Below is a small trained network, with its code and all its weights. Each question gives an input and a class and asks what happens when units are switched off, that is, made to give their printed mean instead of their output.

import numpy as np


def w(rows, s, z=0):
    codes = np.array(rows[::2]) - 128.0
    scale = np.full(codes.shape[1], s)
    scale[-1] = z or s
    return codes * scale


def norm(h):
    return h / np.sqrt((h * h).mean(-1, keepdims=True) + 1e-5)


def f(y):
    return np.maximum(y, 0)


def log_softmax(a):
    a = a - a.max(-1, keepdims=True)
    return a - np.log(np.exp(a).sum(-1, keepdims=True))


def net(x, mask):
    res = np.array(x, float).reshape(1, 4) / 4 @ E
    u = 0
    for l in range(2):
        y = f(norm(res) @ A[l][:, :-1].T + A[l][:, -1])
        res = res + np.where(mask[u : u + 3], y, B[l][:, -1]) @ B[l][:, :-1]
        u += 3
    return log_softmax(norm(res)[-1] @ U[:, :-1].T + U[:, -1])


A, B = {}, {}
E = w([
[166,240,210,154,141,135,118,192,209,104,185],'x0',
[245,138,106,153,131,183,209,112,163,102,125],'x1',
[75,117,112,80,182,104,109,36,115,129,162],'x2',
[60,168,15,85,120,50,125,99,179,55,152],'x3',
],0.011)
A[0] = w([
[105,181,34,104,129,19,118,176,84,126,141,71],'0.n1',
[112,3,77,103,80,149,126,109,54,150,117,48],'0.n2',
[30,69,91,43,196,126,26,105,98,185,164,2],'0.n3',
],0.0075,0.005)
B[0] = w([
[130,113,136,167,58,120,50,139,199,112,90,221],'0.n1',
[131,172,33,79,165,148,199,164,41,193,30,253],'0.n2',
[12,80,168,118,245,127,166,91,193,90,175,241],'0.n3',
],0.012,0.006)
A[1] = w([
[254,146,59,128,170,97,198,64,174,101,194,3],'1.n1',
[143,152,69,135,123,28,100,115,139,100,150,100],'1.n2',
[19,88,161,66,130,99,114,19,101,124,112,88],'1.n3',
],0.0081,0.0056)
B[1] = w([
[133,81,176,135,108,183,146,43,169,43,84,199],'1.n1',
[39,119,88,98,82,131,155,143,95,134,130,188],'1.n2',
[149,102,200,171,195,3,70,92,42,134,201,254],'1.n3',
],0.014,0.0059)
U = w([
[37,118,124,120,231,7,79,51,80,144,176,255],'0',
[51,212,44,97,15,70,81,159,180,65,153,66],'1',
[215,198,186,177,132,173,84,245,127,245,194,59],'2',
[161,120,13,99,119,148,191,107,9,215,41,180],'3',
[161,149,155,148,104,237,173,23,212,44,114,40],'4',
],0.012,0.0024)

Each question gives the input, the list of numbers given to net, and the class t.
The units are the neurons (one row each of A and B). Each row of codes is followed by its name. A weight is (code - 128) times the scale printed after its matrix; where a second scale follows, it is the last column's (A, B and U).
mask holds one flag per neuron, layer by layer. A switched-off neuron (its flag False) gives its mean, the last column of its row in B, instead of its output. The means were averaged over made-up inputs and are rounded, as every weight is.
A unit's drop is (log p(t) with every unit on - log p(t) with that unit switched off) / (log p(t) with every unit on - log p(t) with every unit switched off).
The circuit of an input: a set's keep is (log p(t) with only the set's units on - log p(t) with every unit switched off) / (log p(t) with every unit on - log p(t) with every unit switched off). Starting from all 6 units, units are removed one at a time, each time the one whose removal leaves the highest keep (on an exact tie, the one counted first), for as long as the keep stays at least 0.8.
circuit, biggest first: the units of the circuit, biggest drop first
k most important neurons: the k neurons with the biggest drops, biggest first
k most important neurons of layer l: the k neurons of layer l with the biggest drops, biggest first
drop when u is switched off: that unit's drop, to one decimal
input [8,-2,6,7], class 1: circuit, biggest first => (0.n1; 1.n2)
input [1,0,3,-6], class 2: 2 most important neurons of layer 0 => (0.n3; 0.n2)
input [0,0,0,-1], class 2: most important neuron => (1.n1)
input [4,7,1,-7], class 4: 4 most important neurons => (1.n1; 1.n3; 0.n2; 0.n1)
input [-2,-6,-7,-5], class 3: 3 most important neurons => (1.n3; 0.n1; 0.n2)
input [3,7,8,8], class 4: 2 most important neurons => (1.n1; 0.n3)
input [-7,5,0,8], class 3: 2 most important neurons => (0.n2; 0.n3)
input [1,2,1,-4], class 2: 2 most important neurons => (1.n1; 0.n2)
input [-2,8,-3,8], class 4: 2 most important neurons => (1.n1; 0.n2)
input [-1,-8,-6,-4], class 2: 2 most important neurons => (0.n3; 1.n3)
input [2,2,3,4], class 1: 2 most important neurons => (0.n3; 0.n1)
input [5,0,0,2], class 1: drop when 1.n3 is switched off => 0.2
input [5,-4,-2,2], class 1: drop when 1.n3 is switched off => 0.1
input [7,1,7,-5], class 2: circuit, biggest first => (0.n3)
input [8,3,6,3], class 4: drop when 1.n1 is switched off => 0.3
input [7,-5,1,-3], class 2: drop when 1.n3 is switched off => 0.1
